Below is a small trained network, with its code and all its weights. Each question gives an input and a target symbol and asks what happens when units are switched off, that is, made to give their printed mean instead of their output.

import numpy as np


def w(rows, s, z=0):
    codes = np.array(rows[::2]) - 128.0
    scale = np.full(codes.shape[1], s)
    scale[-1] = z or s
    return codes * scale


def f(y):
    return np.maximum(y, 0)


def softmax(a):
    e = np.exp(a - a.max(-1, keepdims=True))
    return e / e.sum(-1, keepdims=True)


def log_softmax(a):
    a = a - a.max(-1, keepdims=True)
    return a - np.log(np.exp(a).sum(-1, keepdims=True))


def net(x, mask):
    ids = ['αβγμψω'.index(c) for c in x.split()]
    T = len(ids)
    res = E[ids] + P[:T]
    u = 0
    for l in range(2):
        q, k, v = (res @ M[l].T for M in (Q, K, V))
        z = softmax(np.where(np.tri(T) > 0, q @ k.T / 2**0.5, -1e9)) @ v
        res = res + np.where(mask[u], z, O[l][:, -1]) @ O[l][:, :-1]
        u += 1
        y = f(res @ A[l][:, :-1].T + A[l][:, -1])
        res = res + np.where(mask[u : u + 4], y, B[l][:, -1]) @ B[l][:, :-1]
        u += 4
    return log_softmax(res[-1] @ U[:, :-1].T + U[:, -1])


Q, K, V, O, A, B = {}, {}, {}, {}, {}, {}
E = w([
[197,165,121,169,239,114],'α',
[155,41,166,85,60,40],'β',
[85,2,49,174,176,86],'γ',
[137,142,74,122,185,150],'μ',
[114,240,136,121,131,84],'ψ',
[150,135,172,30,42,116],'ω',
],0.015)
P = w([
[141,130,9,99,137,135],'0',
[152,172,96,136,175,166],'1',
[143,120,171,140,120,127],'2',
[155,151,116,131,139,129],'3',
[101,121,162,125,150,140],'4',
[128,119,140,128,131,115],'5',
[128,133,118,134,157,121],'6',
[100,139,117,145,188,137],'7',
[77,107,160,119,141,128],'8',
[86,106,123,120,113,117],'9',
[94,138,91,155,169,127],'10',
[93,137,91,102,89,116],'11',
[55,128,124,105,116,135],'12',
],0.014)
Q[0] = w([
[204,127,135,236,88,194],'L0H0',
[150,165,107,254,70,166],'L0H0',
],0.0065)
K[0] = w([
[131,27,196,87,160,254],'L0H0',
[184,94,112,188,111,156],'L0H0',
],0.0046)
V[0] = w([
[248,60,52,53,129,177],'L0H0',
[163,34,180,114,159,236],'L0H0',
],0.015)
O[0] = w([
[122,95,247,119,101,213,159],'L0H0',
[65,164,104,43,100,155,7],'L0H0',
],0.014,0.011)
A[0] = w([
[135,61,21,170,126,62,2],'L0N0',
[102,133,156,96,94,167,21],'L0N1',
[70,195,139,126,132,254,20],'L0N2',
[173,151,75,72,214,67,214],'L0N3',
],0.0093,0.002)
B[0] = w([
[100,151,122,138,206,219,255],'L0N0',
[189,150,148,8,95,56,161],'L0N1',
[168,182,51,225,107,162,167],'L0N2',
[81,5,114,100,52,86,228],'L0N3',
],0.011)
Q[1] = w([
[110,77,33,156,128,3],'L1H0',
[75,253,159,113,68,194],'L1H0',
],0.011)
K[1] = w([
[174,120,47,172,89,9],'L1H0',
[195,54,140,89,143,195],'L1H0',
],0.012)
V[1] = w([
[162,102,78,123,94,113],'L1H0',
[119,142,188,51,214,254],'L1H0',
],0.009)
O[1] = w([
[113,168,124,137,161,180,161],'L1H0',
[218,49,3,148,33,18,1],'L1H0',
],0.0072,0.003)
A[1] = w([
[88,41,189,224,170,74,18],'L1N0',
[72,58,62,129,15,215,73],'L1N1',
[138,70,181,130,106,191,2],'L1N2',
[114,254,186,159,61,84,92],'L1N3',
],0.0091,0.0039)
B[1] = w([
[141,164,116,92,69,110,250],'L1N0',
[58,160,253,65,78,115,157],'L1N1',
[189,123,54,184,162,86,168],'L1N2',
[124,141,136,117,219,47,141],'L1N3',
],0.011,0.018)
U = w([
[135,147,132,178,128,138,163],'α',
[136,75,168,68,171,153,124],'β',
[47,143,224,178,72,159,121],'γ',
[80,232,137,133,43,196,135],'μ',
[122,187,202,79,183,164,219],'ψ',
[163,237,119,3,141,168,3],'ω',
],0.0071,0.0037)

Each question gives the input, a string of symbols that net reads in full, and the target symbol t.
The units are the heads (2 rows each of Q, K, V and O) and the neurons (one row each of A and B). Each row of codes is followed by its name. A weight is (code - 128) times the scale printed after its matrix; where a second scale follows, it is the last column's (O, A, B and U).
mask holds one flag per unit, layer by layer, with each layer's heads first. A switched-off unit (its flag False) gives its mean, the last column of its rows in O or B, instead of its output. The means were averaged over made-up inputs and are rounded, as every weight is.
A unit's drop is (log p(t) with every unit on - log p(t) with that unit switched off) / (log p(t) with every unit on - log p(t) with every unit switched off).
The circuit of an input: a set's keep is (log p(t) with only the set's units on - log p(t) with every unit switched off) / (log p(t) with every unit on - log p(t) with every unit switched off). Starting from all 10 units, units are removed one at a time, each time the one whose removal leaves the highest keep (on an exact tie, the one counted first), for as long as the keep stays at least 0.8.
units of the circuit, in order: the units of the circuit, biggest drop first
unit that matters most: the unit with the biggest drop
top k neurons: the k neurons with the biggest drops, biggest first
drop when u is switched off: that unit's drop, to one decimal
input β ψ α γ β ψ μ γ, target ψ: unit that matters most : L0N0
input γ ψ ω, target α: top 4 neurons : [L0N3 L0N0 L1N1 L0N2]
input β β ψ ω α ψ ω ω μ μ, target ψ: top 3 neurons : [L0N0 L0N3 L1N0]
input ψ ω α ω α ω μ γ ω α γ ψ, target ψ: units of the circuit, in order : [L1H0 L0H0]
input ψ γ β, target α: units of the circuit, in order : [L1N2 L0H0]
input ω ω γ γ, target γ: units of the circuit, in order : [L0H0 L1N1]
input β β ω μ, target μ: top 2 neurons : [L0N2 L1N1]
input α μ ω ω ψ ψ, target ψ: units of the circuit, in order : [L0N0 L1H0 L1N3]
input β α μ, target μ: top 4 neurons : [L0N2 L1N1 L0N3 L0N1]
input ω α α β β α ψ ψ γ ω, target ψ: top 2 neurons : [L0N0 L0N3]
input α ω α ω μ μ ω ψ ψ μ ω μ, target ψ: top 3 neurons : [L0N0 L1N0 L0N3]
input γ μ ψ, target α: top 4 neurons : [L0N3 L1N1 L1N0 L1N3]
input ω ω γ μ γ γ ω, target ω: drop when L0N3 is switched off : 0.4
input ψ ψ γ ω μ α ω ω ω β, target ψ: drop when L1N2 is switched off : -0.1
input ψ γ ω ω β, target α: drop when L0N3 is switched off : 0.1
input γ β ω, target ω: top neuron : [L0N1]
input μ γ ψ, target α: drop when L0H0 is switched off : 0.0
